Here is a tiny trained network, its code and every weight. The questions are about switching its units off for an input and a target symbol, where a switched-off unit gives its printed mean instead of its output.

import numpy as np


def w(rows, s, z=0):
    codes = np.array(rows[::2]) - 128.0
    scale = np.full(codes.shape[1], s)
    scale[-1] = z or s
    return codes * scale


def norm(h):
    return h / np.sqrt((h * h).mean(-1, keepdims=True) + 1e-5)


def f(y):
    return y / 2 * (1 + np.tanh(0.7978845608 * (y + 0.044715 * y**3)))


def softmax(a):
    e = np.exp(a - a.max(-1, keepdims=True))
    return e / e.sum(-1, keepdims=True)


def log_softmax(a):
    a = a - a.max(-1, keepdims=True)
    return a - np.log(np.exp(a).sum(-1, keepdims=True))


def net(x, mask):
    ids = ['Ψαβγδζθτφ'.index(c) for c in x.split()]
    T = len(ids)
    res = E[ids] + P[:T]
    u = 0
    for l in range(2):
        r = norm(res)
        for j in range(2):
            rows = slice(2 * j, 2 * j + 2)
            q, k, v = (r @ M[l][rows].T for M in (Q, K, V))
            z = softmax(np.where(np.tri(T) > 0, q @ k.T / 2**0.5, -1e9)) @ v
            o = O[l][rows]
            res = res + np.where(mask[u + j], z, o[:, -1]) @ o[:, :-1]
        u += 2
        y = f(norm(res) @ A[l][:, :-1].T + A[l][:, -1])
        res = res + np.where(mask[u : u + 16], y, B[l][:, -1]) @ B[l][:, :-1]
        u += 16
    return log_softmax(norm(res)[-1] @ U[:, :-1].T + U[:, -1])


Q, K, V, O, A, B = {}, {}, {}, {}, {}, {}
E = w([
[155,149,118],'Ψ',
[137,136,147],'α',
[92,247,157],'β',
[142,151,125],'γ',
[166,145,105],'δ',
[137,139,142],'ζ',
[55,96,146],'θ',
[137,119,152],'τ',
[139,120,151],'φ',
],0.012)
P = w([
[161,52,151],'0',
[210,107,209],'1',
[198,121,203],'2',
[35,203,70],'3',
[166,49,145],'4',
[175,49,134],'5',
[173,124,254],'6',
],0.0062)
Q[0] = w([
[25,26,56],'0.h0',
[252,118,81],'0.h0',
[133,147,15],'0.h1',
[119,1,188],'0.h1',
],0.0072)
K[0] = w([
[149,8,149],'0.h0',
[96,150,154],'0.h0',
[84,97,82],'0.h1',
[90,224,218],'0.h1',
],0.012)
V[0] = w([
[136,131,1],'0.h0',
[59,110,116],'0.h0',
[113,35,66],'0.h1',
[78,125,180],'0.h1',
],0.0086)
O[0] = w([
[171,16,120,69],'0.h0',
[104,104,254,1],'0.h0',
[67,161,230,63],'0.h1',
[197,121,45,64],'0.h1',
],0.0056,0.0035)
A[0] = w([
[110,168,130,21],'0.n0',
[57,135,125,206],'0.n1',
[188,159,183,136],'0.n2',
[136,64,12,92],'0.n3',
[73,198,79,128],'0.n4',
[128,182,254,101],'0.n5',
[146,190,242,129],'0.n6',
[63,154,117,144],'0.n7',
[65,77,188,195],'0.n8',
[196,122,190,110],'0.n9',
[150,80,189,161],'0.n10',
[21,86,111,175],'0.n11',
[58,217,53,126],'0.n12',
[24,64,91,251],'0.n13',
[198,106,115,120],'0.n14',
[120,113,101,86],'0.n15',
],0.0071,0.0021)
B[0] = w([
[146,119,137,102],'0.n0',
[207,123,108,129],'0.n1',
[90,116,62,232],'0.n2',
[105,200,190,195],'0.n3',
[202,136,184,178],'0.n4',
[60,253,42,160],'0.n5',
[109,195,68,187],'0.n6',
[188,80,85,125],'0.n7',
[133,131,68,122],'0.n8',
[138,119,67,227],'0.n9',
[127,20,41,177],'0.n10',
[174,140,76,125],'0.n11',
[231,36,215,215],'0.n12',
[202,143,120,143],'0.n13',
[80,82,116,255],'0.n14',
[137,142,166,111],'0.n15',
],0.0043,0.0026)
Q[1] = w([
[11,56,181],'1.h0',
[119,74,55],'1.h0',
[67,88,126],'1.h1',
[152,201,116],'1.h1',
],0.013)
K[1] = w([
[240,108,13],'1.h0',
[207,217,207],'1.h0',
[227,138,120],'1.h1',
[70,2,226],'1.h1',
],0.0093)
V[1] = w([
[15,57,114],'1.h0',
[177,1,16],'1.h0',
[183,74,204],'1.h1',
[190,199,196],'1.h1',
],0.0075)
O[1] = w([
[16,37,159,3],'1.h0',
[195,54,6,173],'1.h0',
[149,113,2,140],'1.h1',
[205,174,131,137],'1.h1',
],0.0067,0.0041)
A[1] = w([
[168,105,190,201],'1.n0',
[96,167,144,61],'1.n1',
[196,128,94,248],'1.n2',
[31,203,152,4],'1.n3',
[139,139,232,203],'1.n4',
[165,100,113,171],'1.n5',
[86,165,88,193],'1.n6',
[147,135,118,81],'1.n7',
[62,1,137,163],'1.n8',
[69,51,121,72],'1.n9',
[123,86,84,206],'1.n10',
[42,204,173,58],'1.n11',
[92,75,127,52],'1.n12',
[181,161,95,198],'1.n13',
[168,105,211,146],'1.n14',
[91,63,174,71],'1.n15',
],0.0094,0.0029)
B[1] = w([
[47,80,96,157],'1.n0',
[152,117,121,119],'1.n1',
[46,80,124,253],'1.n2',
[141,62,94,131],'1.n3',
[42,86,47,162],'1.n4',
[99,33,132,168],'1.n5',
[62,63,166,147],'1.n6',
[119,132,140,134],'1.n7',
[254,175,209,165],'1.n8',
[207,189,164,137],'1.n9',
[112,95,203,168],'1.n10',
[183,56,101,140],'1.n11',
[189,164,147,120],'1.n12',
[83,120,118,230],'1.n13',
[81,136,67,145],'1.n14',
[162,234,215,118],'1.n15',
],0.0057,0.0067)
U = w([
[173,5,108,178],'Ψ',
[122,166,142,30],'α',
[243,206,64,100],'β',
[140,204,132,112],'γ',
[22,106,116,125],'δ',
[170,129,170,118],'ζ',
[50,106,144,81],'θ',
[96,198,146,126],'τ',
[93,131,203,254],'φ',
],0.012,0.0056)

Each question gives the input, a string of symbols that net reads in full, and the target symbol t.
The units are the heads (2 rows each of Q, K, V and O) and the neurons (one row each of A and B). Each row of codes is followed by its name. A weight is (code - 128) times the scale printed after its matrix; where a second scale follows, it is the last column's (O, A, B and U).
mask holds one flag per unit, layer by layer, with each layer's heads first. A switched-off unit (its flag False) gives its mean, the last column of its rows in O or B, instead of its output. The means were averaged over made-up inputs and are rounded, as every weight is.
A unit's drop is (log p(t) with every unit on - log p(t) with that unit switched off) / (log p(t) with every unit on - log p(t) with every unit switched off).
The circuit of an input: a set's keep is (log p(t) with only the set's units on - log p(t) with every unit switched off) / (log p(t) with every unit on - log p(t) with every unit switched off). Starting from the 12 units with the biggest drops (on a tie, the unit counted first), units are removed one at a time, each time the one whose removal leaves the highest keep (on an exact tie, the one counted first), for as long as the keep stays at least 0.8.
units of the circuit, in order: the units of the circuit, biggest drop first
top k neurons: the k neurons with the biggest drops, biggest first
heads that matter: for each layer, one digit per head in row order, 1 if its drop is at least 0.15 and else 0, layers parted by /
input γ Ψ ζ, target β: heads that matter	11 / 01
input δ Ψ γ δ β γ, target δ: top 2 neurons	1.n4, 0.n3
input γ γ φ δ Ψ, target β: units of the circuit, in order	1.h0
input δ δ Ψ, target Ψ: heads that matter	11 / 10
input θ δ θ, target φ: heads that matter	11 / 11
input θ φ τ, target φ: units of the circuit, in order	0.h0, 1.h0
input θ δ θ α, target φ: heads that matter	11 / 11
input δ β α, target δ: heads that matter	01 / 01
input δ α β δ γ φ, target δ: units of the circuit, in order	1.h0, 1.n4
input θ δ δ γ, target φ: units of the circuit, in order	0.h0, 1.h0, 1.n8, 0.n12
input γ δ ζ δ δ δ θ, target Ψ: heads that matter	11 / 00
input δ γ φ θ, target Ψ: top 2 neurons	0.n13, 0.n12
input γ δ δ α, target β: heads that matter	10 / 10
input θ δ φ, target φ: heads that matter	10 / 11
input δ β θ δ γ δ Ψ, target δ: heads that matter	00 / 00
input δ δ δ δ α θ β, target δ: units of the circuit, in order	1.h0
input γ δ δ δ, target β: heads that matter	10 / 10
input δ δ φ δ, target Ψ: heads that matter	11 / 10
input γ δ α γ δ θ α, target β: heads that matter	10 / 11
input δ δ γ γ ζ Ψ τ, target β: top 2 neurons	0.n12, 0.n5
input γ φ γ δ γ τ, target β: top 2 neurons	0.n12, 0.n10
input δ τ δ φ δ β φ, target δ: heads that matter	00 / 00
input φ δ α, target δ: heads that matter	10 / 00
input β δ θ δ δ Ψ, target β: top 2 neurons	0.n13, 0.n5
input δ φ φ γ, target Ψ: top 2 neurons	0.n12, 0.n5
input γ ζ θ, target β: top neuron	0.n10
input δ β ζ Ψ θ γ, target δ: top 2 neurons	1.n4, 0.n3
input δ γ φ ζ, target Ψ: top 2 neurons	0.n12, 0.n5
